[[126 128 129 150]
 [121 126 156 100]
 [132 133 133 121]
 [133 122 100 126]
 [134 142 148 136]
 [137 127 114 104]
 [120 125 135 148]
 [118 124 137 152]]
->
[[133 122 100 126]
 [118 124 137 152]
 [120 125 135 148]
 [121 126 156 100]
 [137 127 114 104]
 [126 128 129 150]
 [132 133 133 121]
 [134 142 148 136]]

[[115 142 137 110 118 115 137]
 [104 140 138 130 139 145 119]
 [115 130 123 128 140 138 122]]
->
[[115 130 123 128 140 138 122]
 [104 140 138 130 139 145 119]
 [115 142 137 110 118 115 137]]

[[119 151 103 131 122 101 151 128]
 [151 130 111 127 149 115 113 109]]
->
[[151 130 111 127 149 115 113 109]
 [119 151 103 131 122 101 151 128]]

[[135 130 117 123 152 135 131 141 133 117 121 132 127 133]
 [120 156 120 131 114 128 123 132 126 139 135 137 123 110]
 [135 138 156 131 132 132 122 117 123 129 121 138 122 136]
 [118 143 153 126 126 124 136 121 129 131 118 131 106 139]
 [129 104 131 111 149 131 119 132 132 142 132 128 122 139]
 [122 108 131 118 149 131 122 125 129 147 125 133 110 140]]
->
[[129 104 131 111 149 131 119 132 132 142 132 128 122 139]
 [122 108 131 118 149 131 122 125 129 147 125 133 110 140]
 [135 130 117 123 152 135 131 141 133 117 121 132 127 133]
 [135 138 156 131 132 132 122 117 123 129 121 138 122 136]
 [118 143 153 126 126 124 136 121 129 131 118 131 106 139]
 [120 156 120 131 114 128 123 132 126 139 135 137 123 110]]

[[123 124 125 143 132 123 128 128 108]
 [127 117 126 144 151 125 129 130 124]
 [130 113 128 109 142 121 126 129 142]]
->
[[130 113 128 109 142 121 126 129 142]
 [127 117 126 144 151 125 129 130 124]
 [123 124 125 143 132 123 128 128 108]]

[[138 138 145]
 [124 124 133]
 [136 141 143]
 [116 113 143]
 [143 143 138]
 [135 128 120]
 [136 140 143]
 [118 100 144]
 [116 111 141]
 [119 103 141]
 [132 125 122]
 [120 123 137]]
->
[[118 100 144]
 [119 103 141]
 [116 111 141]
 [116 113 143]
 [120 123 137]
 [124 124 133]
 [132 125 122]
 [135 128 120]
 [138 138 145]
 [136 140 143]
 [136 141 143]
 [143 143 138]]
---
[[136 142 147]
 [111 113 121]
 [139 128 106]
 [145 143 137]
 [146 136 114]
 [110 119 141]
 [116 127 149]
 [118 115 110]
 [126 134 151]
 [148 141 125]
 [128 120 105]]
->
[[128 120 105]
 [136 142 147]
 [111 113 121]
 [139 128 106]
 [145 143 137]
 [146 136 114]
 [110 119 141]
 [116 127 149]
 [118 115 110]
 [126 134 151]
 [148 141 125]]

[[144 115 151 143 103 149 144 143 111 118 141 137 146 100]
 [101 126 131 119 109 131 137 106 122 116 148 114 128 130]
 [134 104 151 128 100 136 134 131 142 119 121 110 136 143]
 [131 114 145 122 130 109 148 128 113 133 123 156 150 135]
 [111 128 144 112 119 114 103 118 111 125 107 110 121 110]]
->
[[111 128 144 112 119 114 103 118 111 125 107 110 121 110]
 [144 115 151 143 103 149 144 143 111 118 141 137 146 100]
 [101 126 131 119 109 131 137 106 122 116 148 114 128 130]
 [134 104 151 128 100 136 134 131 142 119 121 110 136 143]
 [131 114 145 122 130 109 148 128 113 133 123 156 150 135]]

[[109 109 145]
 [115 115 124]
 [105 105 112]
 [151 151 135]
 [147 147 123]
 [105 105 136]
 [140 140 135]
 [135 135 122]
 [134 134 122]
 [106 106 149]]
->
[[106 106 149]
 [109 109 145]
 [115 115 124]
 [105 105 112]
 [151 151 135]
 [147 147 123]
 [105 105 136]
 [140 140 135]
 [135 135 122]
 [134 134 122]]

[[151 112]
 [136 128]
 [134 132]
 [132 135]
 [139 122]
 [101 111]
 [120 120]]
->
[[120 120]
 [151 112]
 [136 128]
 [134 132]
 [132 135]
 [139 122]
 [101 111]]

[[110 137 121 134 115 129 128]
 [126 135 131 103 126 122 126]]
->
[[126 135 131 103 126 122 126]
 [110 137 121 134 115 129 128]]

[[134 128 140 143]
 [105 127 135 146]
 [145 130 118 125]
 [129 126 133 127]
 [116 124 128 126]
 [110 136 130 135]
 [127 119 119 131]]
->
[[127 119 119 131]
 [134 128 140 143]
 [105 127 135 146]
 [145 130 118 125]
 [129 126 133 127]
 [116 124 128 126]
 [110 136 130 135]]
---
[[131 145 116 116 126]
 [134 153 105 110  98]
 [114 127 128 140 120]]
->
[[153 105]
 [127 128]]

[[128 116 130 141]
 [122 127 135 150]
 [137 120 138 143]]
->
[[127 135]
 [120 138]]

[[147 114 147]
 [150 113 150]
 [134 114 134]
 [134 114 134]
 [139 118 139]]
->
[[113 150]
 [114 134]]

[[128 149 134 140]
 [135 122 112 116]
 [137 117 106 109]
 [136 114 107 109]
 [124 131 138 135]]
->
[[122 112]
 [117 106]]

[[124 119 132 133 125]
 [156 119 132 137 146]
 [149 132 133 125 139]]
->
[[119 132]
 [132 133]]

[[130 127 145 130]
 [127 129 152 124]
 [132 129 138 126]
 [128 130 137 130]]
->
[[129 152]
 [129 138]]

[[115 137 138 133]
 [141 115 120 117]
 [120 125 114 127]
 [128 120 127 127]
 [150 125 120 123]]
->
[[115 120]
 [125 114]]
---
[[119 140 144]
 [107 136 119]
 [146 104 119]
 [113 134 129]
 [136 150 134]
 [108 134 122]
 [147 104 117]
 [131 113 136]
 [134 123 135]]
->
[[134 131 147 108 136 113 146 107 119]
 [123 113 104 134 150 134 104 136 140]
 [135 136 117 122 134 129 119 119 144]]

[[129 127]
 [128 127]
 [127 112]
 [124 126]
 [124 149]
 [129 127]
 [122 127]
 [128 134]
 [128 134]
 [104 128]
 [128 138]]
->
[[128 104 128 128 122 129 124 124 127 128 129]
 [138 128 134 134 127 127 149 126 112 127 127]]

[[158 125]
 [106 135]
 [146 120]
 [131 128]
 [113 138]
 [107 134]
 [122 121]
 [154 115]
 [142 124]]
->
[[142 154 122 107 113 131 146 106 158]
 [124 115 121 134 138 128 120 135 125]]

[[133 118 131 138 118 121 140 137]
 [126 130 123 134 121 133 127 123]
 [114 127 126 128 125 137 135 113]
 [131 131 136 116 135 124 128 124]
 [133 126 109 126 124 126 137 120]
 [131 154 131 136 120 123 116 156]]
->
[[131 133 131 114 126 133]
 [154 126 131 127 130 118]
 [131 109 136 126 123 131]
 [136 126 116 128 134 138]
 [120 124 135 125 121 118]
 [123 126 124 137 133 121]
 [116 137 128 135 127 140]
 [156 120 124 113 123 137]]

[[140 120 119 136 137 128]
 [129 126 131 110 130 135]
 [115 133 125 130 113 131]
 [151 119 120 112 153 142]
 [133 125 124 134 132 128]
 [130 121 147 113 132 119]]
->
[[130 133 151 115 129 140]
 [121 125 119 133 126 120]
 [147 124 120 125 131 119]
 [113 134 112 130 110 136]
 [132 132 153 113 130 137]
 [119 128 142 131 135 128]]

[[122 130 133 119 133 127 132 116 125 136 126 110]
 [142 122 113 122 121 120 125 136 139 134 123 134]
 [126 136 116 129 132 119 121 126 125 142 143 135]
 [128 126 119 125 131 129 130 151 145 121 122 133]]
->
[[128 126 142 122]
 [126 136 122 130]
 [119 116 113 133]
 [125 129 122 119]
 [131 132 121 133]
 [129 119 120 127]
 [130 121 125 132]
 [151 126 136 116]
 [145 125 139 125]
 [121 142 134 136]
 [122 143 123 126]
 [133 135 134 110]]
---
[[125 139 156 104]
 [134 149 108 130]]
->
[[139 156]
 [149 108]]

[[144 125 115 108]
 [127 151 148 128]]
->
[[125 115]
 [151 148]]

[[113 121 135 112 150]
 [143 110 119 138 115]
 [149 146 122 141 110]]
->
[[121 135]
 [110 119]]

[[128 141 115 145]
 [124 109 102 132]]
->
[[141 115]
 [109 102]]

[[126 150 128]
 [123 130 122]]
->
[[150 128]
 [130 122]]

[[116 151 121]
 [156 130 155]]
->
[[151 121]
 [130 155]]

[[140 147 152]
 [135 138 136]
 [110 105 109]
 [138 144 141]
 [112 132 121]]
->
[[147 152]
 [138 136]]
